Below is a small trained network, with its code and all its weights. Each question gives an input and a class and asks what happens when units are switched off, that is, made to give their printed mean instead of their output.

import numpy as np


def w(rows, s, z=0):
    codes = np.array(rows[::2]) - 128.0
    scale = np.full(codes.shape[1], s)
    scale[-1] = z or s
    return codes * scale


def norm(h):
    return h / np.sqrt((h * h).mean(-1, keepdims=True) + 1e-5)


def f(y):
    return y / 2 * (1 + np.tanh(0.7978845608 * (y + 0.044715 * y**3)))


def log_softmax(a):
    a = a - a.max(-1, keepdims=True)
    return a - np.log(np.exp(a).sum(-1, keepdims=True))


def net(x, mask):
    res = np.array(x, float).reshape(1, 4) / 4 @ E
    u = 0
    for l in range(3):
        y = f(norm(res) @ A[l][:, :-1].T + A[l][:, -1])
        res = res + np.where(mask[u : u + 8], y, B[l][:, -1]) @ B[l][:, :-1]
        u += 8
    return log_softmax(norm(res)[-1] @ U[:, :-1].T + U[:, -1])


A, B = {}, {}
E = w([
[165,239,109,190,34,81,242,132],'x0',
[254,203,116,185,122,215,98,68],'x1',
[133,114,149,141,127,124,130,127],'x2',
[195,156,194,36,98,163,167,185],'x3',
],0.0096)
A[0] = w([
[67,118,51,231,104,53,119,97,130],'L0N1',
[113,166,49,91,114,120,101,139,90],'L0N2',
[90,186,113,182,69,43,252,132,45],'L0N3',
[204,143,118,180,158,255,48,78,62],'L0N4',
[84,103,40,239,182,94,80,50,196],'L0N5',
[234,198,88,219,82,151,212,59,2],'L0N6',
[223,149,150,83,112,187,97,93,91],'L0N7',
[149,196,110,145,106,91,216,187,47],'L0N8',
],0.0094,0.0097)
B[0] = w([
[63,89,161,139,248,128,147,83,204],'L0N1',
[144,87,158,160,153,117,132,135,120],'L0N2',
[141,71,82,124,152,163,226,83,199],'L0N3',
[187,34,118,153,109,149,162,65,204],'L0N4',
[163,110,90,202,31,100,106,68,251],'L0N5',
[29,179,168,150,152,120,31,234,204],'L0N6',
[131,104,145,98,189,188,162,124,179],'L0N7',
[191,108,87,129,72,120,142,117,170],'L0N8',
],0.012,0.011)
A[1] = w([
[151,179,122,188,38,168,190,160,196],'L1N1',
[224,41,98,36,24,74,231,103,3],'L1N2',
[117,221,170,58,149,165,89,254,150],'L1N3',
[76,224,110,205,137,109,20,119,54],'L1N4',
[66,146,121,241,115,53,15,70,207],'L1N5',
[88,110,142,175,128,126,13,82,159],'L1N6',
[40,75,153,23,178,81,122,146,13],'L1N7',
[52,109,58,198,119,52,110,132,81],'L1N8',
],0.0095,0.0043)
B[1] = w([
[101,98,113,130,123,97,54,142,181],'L1N1',
[50,223,159,92,132,91,80,246,187],'L1N2',
[179,80,58,174,98,109,93,25,194],'L1N3',
[118,131,187,78,120,144,135,217,164],'L1N4',
[95,181,147,64,121,118,102,211,253],'L1N5',
[192,188,147,125,123,110,157,206,207],'L1N6',
[153,152,118,201,72,145,100,157,175],'L1N7',
[88,133,135,83,165,192,149,120,197],'L1N8',
],0.013,0.011)
A[2] = w([
[114,111,44,166,69,166,81,66,74],'L2N1',
[183,118,179,29,222,152,178,98,112],'L2N2',
[110,184,185,16,145,91,145,180,138],'L2N3',
[81,89,106,123,149,68,255,29,106],'L2N4',
[82,100,104,141,116,81,165,58,3],'L2N5',
[217,122,104,104,93,158,75,164,85],'L2N6',
[163,92,108,182,55,126,45,131,120],'L2N7',
[121,125,126,133,54,92,81,142,21],'L2N8',
],0.011,0.0031)
B[2] = w([
[158,159,119,131,83,8,161,140,209],'L2N1',
[50,98,49,82,209,182,117,176,161],'L2N2',
[151,132,87,154,52,153,1,170,218],'L2N3',
[201,64,206,105,203,223,90,109,169],'L2N4',
[123,95,89,115,174,176,159,79,142],'L2N5',
[125,149,145,77,158,91,223,55,208],'L2N6',
[163,163,139,166,80,30,225,49,247],'L2N7',
[178,71,106,92,179,226,124,107,176],'L2N8',
],0.0086,0.011)
U = w([
[86,158,139,116,94,134,61,225,255],'0',
[213,130,138,162,68,72,160,45,106],'1',
[111,51,149,91,238,247,157,67,3],'2',
],0.015,0.0006)

Each question gives the input, the list of numbers given to net, and the class t.
The units are the neurons (one row each of A and B). Each row of codes is followed by its name. A weight is (code - 128) times the scale printed after its matrix; where a second scale follows, it is the last column's (A, B and U).
mask holds one flag per neuron, layer by layer. A switched-off neuron (its flag False) gives its mean, the last column of its row in B, instead of its output. The means were averaged over made-up inputs and are rounded, as every weight is.
A unit's drop is (log p(t) with every unit on - log p(t) with that unit switched off) / (log p(t) with every unit on - log p(t) with every unit switched off).
The circuit of an input: a set's keep is (log p(t) with only the set's units on - log p(t) with every unit switched off) / (log p(t) with every unit on - log p(t) with every unit switched off). Starting from the 12 units with the biggest drops (on a tie, the unit counted first), units are removed one at a time, each time the one whose removal leaves the highest keep (on an exact tie, the one counted first), for as long as the keep stays at least 0.8.
units of the circuit, in order: the units of the circuit, biggest drop first
most important unit: the unit with the biggest drop
top k neurons: the k neurons with the biggest drops, biggest first
k most important neurons of layer l: the k neurons of layer l with the biggest drops, biggest first
drop when u is switched off: that unit's drop, to one decimal
input [-8,-8,-5,2], class 1: top 2 neurons -> [L0N5 L1N7]
input [8,3,-4,-6], class 0: units of the circuit, in order -> [L0N6]
input [7,-1,8,1], class 0: top 2 neurons -> [L0N8 L1N2]
input [-1,0,7,7], class 1: 2 most important neurons of layer 0 -> [L0N4 L0N3]
input [-7,0,3,-7], class 0: top 2 neurons -> [L1N5 L0N3]
input [6,-1,6,3], class 0: top 2 neurons -> [L0N3 L1N2]
input [1,8,0,-7], class 0: 2 most important neurons of layer 0 -> [L0N6 L0N3]
input [-1,-3,-5,8], class 1: top 4 neurons -> [L0N5 L0N4 L1N3 L0N3]
input [-2,-4,-3,1], class 1: top 3 neurons -> [L0N5 L0N4 L0N3]
input [1,-5,6,-7], class 2: top 2 neurons -> [L0N1 L0N6]
input [-3,1,4,-1], class 1: top 2 neurons -> [L0N4 L0N6]
input [-7,-8,-3,1], class 1: 2 most important neurons of layer 1 -> [L1N7 L1N2]
input [5,-3,-5,0], class 2: top 3 neurons -> [L0N3 L0N1 L1N5]
input [8,-1,-7,8], class 0: units of the circuit, in order -> [L1N2]
input [-2,-5,1,6], class 1: top 3 neurons -> [L0N5 L0N4 L0N3]
input [0,-6,4,7], class 1: top 4 neurons -> [L0N5 L0N4 L0N3 L1N3]
input [-3,-3,8,2], class 1: top 2 neurons -> [L0N5 L0N4]
input [5,0,8,3], class 0: top 3 neurons -> [L0N8 L0N3 L1N2]
input [7,-1,2,-8], class 2: 2 most important neurons of layer 0 -> [L0N3 L0N1]
input [-7,-7,6,7], class 1: most important unit -> L1N7
input [-8,-1,5,-6], class 0: drop when L1N5 is switched off -> 8.3
input [4,-3,2,1], class 0: drop when L1N2 is switched off -> 6.8
input [-1,1,6,7], class 2: drop when L0N7 is switched off -> 1.4
